[[146, 51, 18, 78, 36, 82],
[29, 141, 87, 73, 55, 94],
[116, 70, 17, 26, 103, 103],
[62, 93, 46, 48, 37, 72],
[55, 96, 71, 140, 91, 101],
[86, 91, 79, 67, 106, 124],
[87, 139, 69, 114, 55, 104]]
:
[[146, 18, 36],
[29, 87, 55],
[116, 17, 103],
[62, 46, 37],
[55, 71, 91],
[86, 79, 106],
[87, 69, 55]]

[[92, 59, 23, 121, 136, 67, 147, 111],
[147, 152, 84, 67, 177, 108, 88, 89],
[129, 131, 77, 44, 59, 134, 146, 139],
[112, 90, 86, 73, 121, 131, 107, 100]]
:
[[92, 23, 136, 147],
[147, 84, 177, 88],
[129, 77, 59, 146],
[112, 86, 121, 107]]

[[120, 152],
[130, 159],
[127, 158],
[136, 150],
[140, 151]]
:
[[120],
[130],
[127],
[136],
[140]]

[[153, 82, 92, 75, 65, 130, 109, 99, 77, 125],
[164, 58, 119, 53, 75, 163, 130, 109, 94, 149],
[74, 110, 127, 147, 105, 110, 79, 83, 97, 98],
[54, 127, 143, 178, 147, 129, 121, 79, 84, 116],
[65, 122, 152, 143, 151, 118, 97, 74, 83, 104]]
:
[[153, 92, 65, 109, 77],
[164, 119, 75, 130, 94],
[74, 127, 105, 79, 97],
[54, 143, 147, 121, 84],
[65, 152, 151, 97, 83]]

[[102, 102, 115, 119, 108, 73, 97, 102, 102],
[123, 85, 78, 126, 74, 92, 72, 62, 85],
[136, 109, 112, 58, 115, 19, 115, 126, 109],
[131, 90, 105, 107, 127, 72, 82, 49, 90],
[92, 99, 100, 119, 82, 97, 101, 117, 99],
[174, 173, 73, 88, 37, 49, 98, 85, 173],
[166, 81, 91, 82, 76, 47, 108, 104, 81],
[109, 171, 47, 137, 67, 48, 75, 65, 171],
[153, 124, 95, 70, 96, 33, 109, 106, 124],
[129, 76, 76, 97, 115, 71, 58, 73, 76]]
:
[[102, 115, 108, 97, 102],
[123, 78, 74, 72, 85],
[136, 112, 115, 115, 109],
[131, 105, 127, 82, 90],
[92, 100, 82, 101, 99],
[174, 73, 37, 98, 173],
[166, 91, 76, 108, 81],
[109, 47, 67, 75, 171],
[153, 95, 96, 109, 124],
[129, 76, 115, 58, 76]]

[[109, 103, 103, 100, 79],
[99, 103, 127, 95, 128],
[80, 106, 142, 53, 144],
[125, 100, 136, 132, 72],
[74, 90, 126, 87, 105],
[122, 108, 117, 84, 70],
[183, 117, 96, 50, 152]]
:
[[109, 103, 79],
[99, 127, 128],
[80, 142, 144],
[125, 136, 72],
[74, 126, 105],
[122, 117, 70],
[183, 96, 152]]

[[118, 96],
[57, 106],
[120, 97],
[161, 92],
[61, 104],
[144, 93],
[56, 106],
[162, 91],
[161, 91],
[162, 93],
[86, 103],
[88, 102]]
:
[[118],
[57],
[120],
[161],
[61],
[144],
[56],
[162],
[161],
[162],
[86],
[88]]

[[92, 69, 179],
[140, 109, 106],
[132, 171, 115],
[85, 98, 152],
[85, 59, 169],
[88, 58, 43],
[95, 81, 95],
[76, 76, 76]]
:
[[92, 179],
[140, 106],
[132, 115],
[85, 152],
[85, 169],
[88, 43],
[95, 95],
[76, 76]]

[[100, 59, 78, 109, 40, 125, 56, 40, 102, 112, 102, 71],
[92, 81, 163, 61, 93, 45, 74, 152, 141, 110, 110, 140]]
:
[[100, 78, 40, 56, 102, 102],
[92, 163, 93, 74, 141, 110]]
